Below are the code and all the weights of a small trained network. Each question names an input and a class and asks about switching units off, where a switched-off unit gives its printed mean instead of its output.

import numpy as np


def w(rows, s, z=0):
    codes = np.array(rows[::2]) - 128.0
    scale = np.full(codes.shape[1], s)
    scale[-1] = z or s
    return codes * scale


def f(y):
    return np.maximum(y, 0)


def log_softmax(a):
    a = a - a.max(-1, keepdims=True)
    return a - np.log(np.exp(a).sum(-1, keepdims=True))


def net(x, mask):
    res = np.array(x, float).reshape(1, 6) / 4 @ E
    y = f(res @ A[0][:, :-1].T + A[0][:, -1])
    res = res + np.where(mask, y, B[0][:, -1]) @ B[0][:, :-1]
    return log_softmax(res[-1] @ U[:, :-1].T + U[:, -1])


A, B = {}, {}
E = w([
[129,125,131,127],'x0',
[127,128,127,128],'x1',
[130,125,131,127],'x2',
[168,198,217,178],'x3',
[247,138,84,141],'x4',
[122,170,146,17],'x5',
],0.015)
A[0] = w([
[122,188,217,131,96],'n1',
[173,116,98,172,112],'n2',
[148,194,209,165,125],'n3',
[50,178,180,33,103],'n4',
[31,91,168,189,227],'n5',
[195,190,118,4,2],'n6',
[73,103,87,50,194],'n7',
[155,50,57,136,166],'n8',
[124,98,56,120,191],'n9',
[168,150,145,194,82],'n10',
[51,130,137,165,147],'n11',
],0.021,0.0066)
B[0] = w([
[34,101,76,208,219],'n1',
[179,130,87,125,200],'n2',
[170,110,130,234,244],'n3',
[135,140,2,146,242],'n4',
[76,100,223,103,249],'n5',
[72,85,245,142,251],'n6',
[130,217,120,35,235],'n7',
[99,34,77,121,225],'n8',
[99,64,116,126,204],'n9',
[207,167,126,151,213],'n10',
[108,102,180,165,201],'n11',
],0.039,0.022)
U = w([
[66,98,231,43,175],'0',
[111,100,7,176,247],'1',
[90,183,254,233,181],'2',
[234,176,89,194,3],'3',
[91,224,61,75,40],'4',
],0.0087,0.0053)

Each question gives the input, the list of numbers given to net, and the class t.
The units are the neurons (one row each of A and B). Each row of codes is followed by its name. A weight is (code - 128) times the scale printed after its matrix; where a second scale follows, it is the last column's (A, B and U).
mask holds one flag per neuron, in row order. A switched-off neuron (its flag False) gives its mean, the last column of its row in B, instead of its output. The means were averaged over made-up inputs and are rounded, as every weight is.
A unit's drop is (log p(t) with every unit on - log p(t) with that unit switched off) / (log p(t) with every unit on - log p(t) with every unit switched off).
The circuit of an input: a set's keep is (log p(t) with only the set's units on - log p(t) with every unit switched off) / (log p(t) with every unit on - log p(t) with every unit switched off). Starting from all 11 units, units are removed one at a time, each time the one whose removal leaves the highest keep (on an exact tie, the one counted first), for as long as the keep stays at least 0.8.
units of the circuit, in order: the units of the circuit, biggest drop first
most important unit: the unit with the biggest drop
k most important neurons: the k neurons with the biggest drops, biggest first
drop when u is switched off: that unit's drop, to one decimal
input [8,8,2,1,1,-1], class 3: 2 most important neurons => (n6; n5)
input [-5,8,6,-4,1,8], class 0: most important unit => n6
input [-3,1,1,0,-5,2], class 4: units of the circuit, in order => (n4; n3; n7; n8)
input [7,2,4,0,-1,1], class 4: units of the circuit, in order => (n6; n3; n8)
input [6,-6,4,-3,-1,7], class 4: 2 most important neurons => (n4; n7)
input [2,5,1,-4,-8,8], class 4: 2 most important neurons => (n4; n7)
input [-7,1,7,-8,-7,2], class 4: 2 most important neurons => (n7; n4)
input [8,6,-8,1,8,-7], class 3: 4 most important neurons => (n10; n1; n4; n2)
input [-4,-3,-2,1,1,-7], class 3: 3 most important neurons => (n6; n1; n10)
input [-4,0,4,1,8,-6], class 3: 4 most important neurons => (n10; n1; n4; n2)
input [7,-2,-8,-5,4,1], class 0: 2 most important neurons => (n4; n3)
input [-5,-1,-1,1,-5,5], class 1: 2 most important neurons => (n4; n1)
input [5,3,-6,7,0,2], class 1: 4 most important neurons => (n1; n5; n6; n11)
input [-2,-4,-5,-5,-8,2], class 4: most important unit => n4
input [-8,4,5,-3,-5,0], class 0: 2 most important neurons => (n5; n11)
input [4,5,1,3,-4,5], class 1: drop when n4 is switched off => 3.6
input [-6,2,-6,-8,-6,6], class 4: drop when n4 is switched off => 0.6
input [-2,-6,-4,1,4,-3], class 3: drop when n2 is switched off => 0.0
